Here is a tiny trained network, its code and every weight. The questions are about switching its units off for an input and a class, where a switched-off unit gives its printed mean instead of its output.

import numpy as np


def w(rows, s, z=0):
    codes = np.array(rows[::2]) - 128.0
    scale = np.full(codes.shape[1], s)
    scale[-1] = z or s
    return codes * scale


def f(y):
    return y / 2 * (1 + np.tanh(0.7978845608 * (y + 0.044715 * y**3)))


def log_softmax(a):
    a = a - a.max(-1, keepdims=True)
    return a - np.log(np.exp(a).sum(-1, keepdims=True))


def net(x, mask):
    res = np.array(x, float).reshape(1, 4) / 4 @ E
    y = f(res @ A[0][:, :-1].T + A[0][:, -1])
    res = res + np.where(mask, y, B[0][:, -1]) @ B[0][:, :-1]
    return log_softmax(res[-1] @ U[:, :-1].T + U[:, -1])


A, B = {}, {}
E = w([
[191,56,183,72,2,61,106,220],'x0',
[109,10,101,244,105,164,131,141],'x1',
[54,113,37,78,228,84,57,210],'x2',
[11,198,123,152,25,179,121,171],'x3',
],0.0084)
A[0] = w([
[134,57,114,213,108,134,88,129,57],'neuron 0',
[107,162,81,170,50,173,116,180,132],'neuron 1',
[132,97,177,210,86,107,174,54,81],'neuron 2',
[138,63,118,71,62,109,181,160,81],'neuron 3',
[164,149,217,170,109,159,162,130,85],'neuron 4',
[166,206,225,122,118,114,175,86,102],'neuron 5',
[142,59,155,131,88,75,146,198,63],'neuron 6',
[221,89,64,116,115,33,111,55,67],'neuron 7',
[131,13,52,254,138,179,133,144,43],'neuron 8',
[196,23,98,143,170,117,166,82,129],'neuron 9',
[134,161,30,188,148,118,123,76,62],'neuron 10',
[47,151,134,166,62,132,137,159,90],'neuron 11',
[87,51,50,75,160,61,59,218,129],'neuron 12',
[97,34,192,243,153,184,131,206,101],'neuron 13',
[100,145,109,198,199,171,174,87,86],'neuron 14',
[147,135,212,72,81,55,78,157,132],'neuron 15',
[137,136,118,182,97,76,214,122,107],'neuron 16',
[162,243,135,32,143,117,90,104,23],'neuron 17',
[115,174,110,95,172,214,187,33,73],'neuron 18',
[153,107,154,64,46,122,120,188,26],'neuron 19',
[52,108,60,146,191,92,84,184,51],'neuron 20',
[204,91,145,166,184,69,75,109,101],'neuron 21',
[147,93,124,161,59,133,200,39,99],'neuron 22',
[159,77,165,95,167,161,122,93,2],'neuron 23',
[172,82,140,85,60,122,58,139,67],'neuron 24',
[184,65,114,139,186,77,156,64,81],'neuron 25',
[70,142,132,116,100,224,87,135,81],'neuron 26',
[137,116,241,153,110,109,164,89,184],'neuron 27',
],0.0094,0.0055)
B[0] = w([
[122,130,255,7,176,132,160,159,174],'neuron 0',
[172,185,67,111,27,140,167,106,185],'neuron 1',
[112,165,141,162,148,35,88,154,189],'neuron 2',
[68,71,148,135,119,183,140,78,181],'neuron 3',
[153,151,151,164,122,56,19,154,177],'neuron 4',
[86,148,173,150,164,91,106,245,198],'neuron 5',
[36,56,100,187,163,168,146,23,188],'neuron 6',
[166,198,109,147,99,160,174,89,183],'neuron 7',
[122,144,230,47,243,134,204,153,225],'neuron 8',
[172,195,113,136,71,180,160,118,212],'neuron 9',
[80,82,145,158,126,140,128,104,172],'neuron 10',
[208,230,81,109,40,153,136,44,180],'neuron 11',
[146,169,149,213,160,73,53,183,252],'neuron 12',
[163,156,193,58,182,121,157,164,208],'neuron 13',
[98,19,112,188,105,136,144,86,203],'neuron 14',
[97,87,87,125,193,135,184,104,216],'neuron 15',
[146,120,133,147,181,104,118,149,150],'neuron 16',
[157,154,236,30,192,142,172,153,192],'neuron 17',
[48,20,79,137,169,133,173,75,196],'neuron 18',
[88,95,127,143,149,160,143,58,194],'neuron 19',
[155,142,158,207,128,87,76,138,213],'neuron 20',
[178,184,92,160,57,162,134,112,189],'neuron 21',
[101,140,125,187,145,93,44,190,193],'neuron 22',
[88,180,151,120,102,160,108,87,138],'neuron 23',
[35,45,100,145,133,121,127,71,184],'neuron 24',
[183,194,79,158,42,172,127,65,193],'neuron 25',
[164,147,102,138,62,174,125,96,163],'neuron 26',
[116,150,109,160,168,116,97,213,202],'neuron 27',
],0.0079,0.012)
U = w([
[119,149,127,195,142,86,16,192,91],'0',
[74,15,95,156,133,166,167,77,82],'1',
[129,162,181,7,160,141,185,169,139],'2',
[175,209,79,130,29,178,156,102,80],'3',
[148,120,77,133,110,120,136,198,254],'4',
],0.012,0.0094)

Each question gives the input, the list of numbers given to net, and the class t.
The units are the neurons (one row each of A and B). Each row of codes is followed by its name. A weight is (code - 128) times the scale printed after its matrix; where a second scale follows, it is the last column's (A, B and U).
mask holds one flag per neuron, in row order. A switched-off neuron (its flag False) gives its mean, the last column of its row in B, instead of its output. The means were averaged over made-up inputs and are rounded, as every weight is.
A unit's drop is (log p(t) with every unit on - log p(t) with that unit switched off) / (log p(t) with every unit on - log p(t) with every unit switched off).
The circuit of an input: a set's keep is (log p(t) with only the set's units on - log p(t) with every unit switched off) / (log p(t) with every unit on - log p(t) with every unit switched off). Starting from the 12 units with the biggest drops (on a tie, the unit counted first), units are removed one at a time, each time the one whose removal leaves the highest keep (on an exact tie, the one counted first), for as long as the keep stays at least 0.8.
units of the circuit, in order: the units of the circuit, biggest drop first
unit that matters most: the unit with the biggest drop
k most important neurons: the k neurons with the biggest drops, biggest first
drop of u: that unit's drop, to one decimal
input [-5,-8,-6,7], class 2: units of the circuit, in order => [neuron 17]
input [0,7,-7,6], class 0: 4 most important neurons => [neuron 22; neuron 2; neuron 4; neuron 17]
input [0,6,0,-6], class 2: 3 most important neurons => [neuron 8; neuron 0; neuron 13]
input [-8,-7,-8,7], class 0: 3 most important neurons => [neuron 5; neuron 4; neuron 22]
input [-5,8,-6,-2], class 2: 4 most important neurons => [neuron 8; neuron 0; neuron 13; neuron 12]
input [0,-6,-1,-7], class 3: 3 most important neurons => [neuron 25; neuron 8; neuron 21]
input [3,-7,-5,7], class 2: 2 most important neurons => [neuron 17; neuron 5]
input [7,5,-8,5], class 0: 3 most important neurons => [neuron 4; neuron 22; neuron 2]
input [-8,-3,7,-1], class 1: 2 most important neurons => [neuron 18; neuron 14]
input [7,-8,-8,-7], class 0: 3 most important neurons => [neuron 5; neuron 4; neuron 27]
input [-6,4,2,-8], class 3: 3 most important neurons => [neuron 25; neuron 9; neuron 21]
input [1,4,3,5], class 3: 3 most important neurons => [neuron 11; neuron 1; neuron 17]
input [5,6,2,4], class 2: 3 most important neurons => [neuron 13; neuron 0; neuron 8]
input [-2,7,5,7], class 2: units of the circuit, in order => [neuron 8]
input [8,-8,-8,-7], class 0: 4 most important neurons => [neuron 5; neuron 4; neuron 27; neuron 22]
input [-3,-3,-2,-5], class 3: 2 most important neurons => [neuron 8; neuron 25]
input [-1,-5,-5,3], class 0: drop of neuron 20 => -0.1
input [8,5,4,-8], class 1: drop of neuron 6 => 2.1
input [2,6,5,5], class 2: drop of neuron 13 => 0.2
input [5,-2,5,-6], class 3: drop of neuron 2 => 0.1
input [-2,4,-5,-1], class 0: unit that matters most => neuron 22
